Here is a tiny trained network, its code and every weight. The questions are about switching its units off for an input and a class, where a switched-off unit gives its printed mean instead of its output.

import numpy as np


def w(rows, s, z=0):
    codes = np.array(rows[::2]) - 128.0
    scale = np.full(codes.shape[1], s)
    scale[-1] = z or s
    return codes * scale


def f(y):
    return y / 2 * (1 + np.tanh(0.7978845608 * (y + 0.044715 * y**3)))


def log_softmax(a):
    a = a - a.max(-1, keepdims=True)
    return a - np.log(np.exp(a).sum(-1, keepdims=True))


def net(x, mask):
    res = np.array(x, float).reshape(1, 7) / 4 @ E
    y = f(res @ A[0][:, :-1].T + A[0][:, -1])
    res = res + np.where(mask, y, B[0][:, -1]) @ B[0][:, :-1]
    return log_softmax(res[-1] @ U[:, :-1].T + U[:, -1])


A, B = {}, {}
E = w([
[254,128,143],'x0',
[178,127,136],'x1',
[140,222,183],'x2',
[130,128,126],'x3',
[137,175,30],'x4',
[133,129,126],'x5',
[133,128,128],'x6',
],0.0089)
A[0] = w([
[120,202,182,45],'n1',
[251,158,175,178],'n2',
[14,189,134,157],'n3',
[129,154,71,58],'n4',
[82,118,159,190],'n5',
[132,120,163,177],'n6',
[155,140,130,75],'n7',
[120,199,171,63],'n8',
[128,157,74,62],'n9',
[60,150,139,174],'n10',
[156,171,64,39],'n11',
[153,40,113,126],'n12',
[135,177,63,62],'n13',
[120,109,202,113],'n14',
[115,182,152,71],'n15',
[121,97,162,93],'n16',
[90,123,82,164],'n17',
[132,203,149,77],'n18',
[62,128,142,129],'n19',
[100,103,193,106],'n20',
[91,216,45,129],'n21',
[132,168,73,75],'n22',
[127,148,117,2],'n23',
[69,119,140,43],'n24',
[134,166,49,76],'n25',
],0.014,0.0057)
B[0] = w([
[3,73,74,165],'n1',
[148,143,64,233],'n2',
[191,104,75,255],'n3',
[80,114,206,148],'n4',
[168,191,122,187],'n5',
[122,188,133,156],'n6',
[94,100,111,126],'n7',
[38,34,83,163],'n8',
[86,133,231,147],'n9',
[184,151,86,204],'n10',
[98,117,158,152],'n11',
[29,133,91,175],'n12',
[134,121,213,162],'n13',
[144,193,204,167],'n14',
[88,51,83,146],'n15',
[72,142,166,137],'n16',
[110,160,100,189],'n17',
[58,45,103,162],'n18',
[165,132,108,185],'n19',
[162,150,183,165],'n20',
[175,140,152,226],'n21',
[131,137,217,154],'n22',
[85,54,214,114],'n23',
[130,83,162,152],'n24',
[102,142,215,173],'n25',
],0.0073,0.0097)
U = w([
[163,192,66,248],'0',
[20,59,48,88],'1',
[252,159,64,117],'2',
[174,174,254,1],'3',
[181,156,88,181],'4',
],0.0083,0.0042)

Each question gives the input, the list of numbers given to net, and the class t.
The units are the neurons (one row each of A and B). Each row of codes is followed by its name. A weight is (code - 128) times the scale printed after its matrix; where a second scale follows, it is the last column's (A, B and U).
mask holds one flag per neuron, in row order. A switched-off neuron (its flag False) gives its mean, the last column of its row in B, instead of its output. The means were averaged over made-up inputs and are rounded, as every weight is.
A unit's drop is (log p(t) with every unit on - log p(t) with that unit switched off) / (log p(t) with every unit on - log p(t) with every unit switched off).
The circuit of an input: a set's keep is (log p(t) with only the set's units on - log p(t) with every unit switched off) / (log p(t) with every unit on - log p(t) with every unit switched off). Starting from the 12 units with the biggest drops (on a tie, the unit counted first), units are removed one at a time, each time the one whose removal leaves the highest keep (on an exact tie, the one counted first), for as long as the keep stays at least 0.8.
units of the circuit, in order: the units of the circuit, biggest drop first
unit that matters most: the unit with the biggest drop
top k neurons: the k neurons with the biggest drops, biggest first
drop when u is switched off: that unit's drop, to one decimal
input [-8,0,-1,-3,6,2,0], class 2: units of the circuit, in order : n3, n21
input [-8,-5,2,7,8,0,2], class 2: top 2 neurons : n3, n10
input [8,-4,-8,-2,5,-5,5], class 1: unit that matters most : n12
input [-6,4,7,1,0,1,2], class 1: units of the circuit, in order : n1, n8
input [-4,6,8,7,8,-1,-8], class 1: units of the circuit, in order : n18, n8
input [-2,4,5,4,-1,5,-3], class 1: units of the circuit, in order : n1, n8, n18
input [-3,-5,7,5,1,4,-1], class 1: top 4 neurons : n1, n8, n18, n15
input [7,-5,6,0,8,-7,-2], class 3: drop when n13 is switched off : 0.2
input [5,-2,8,-1,7,-3,-2], class 1: drop when n18 is switched off : 0.2
input [0,5,-8,0,-3,5,-7], class 1: drop when n12 is switched off : 0.6
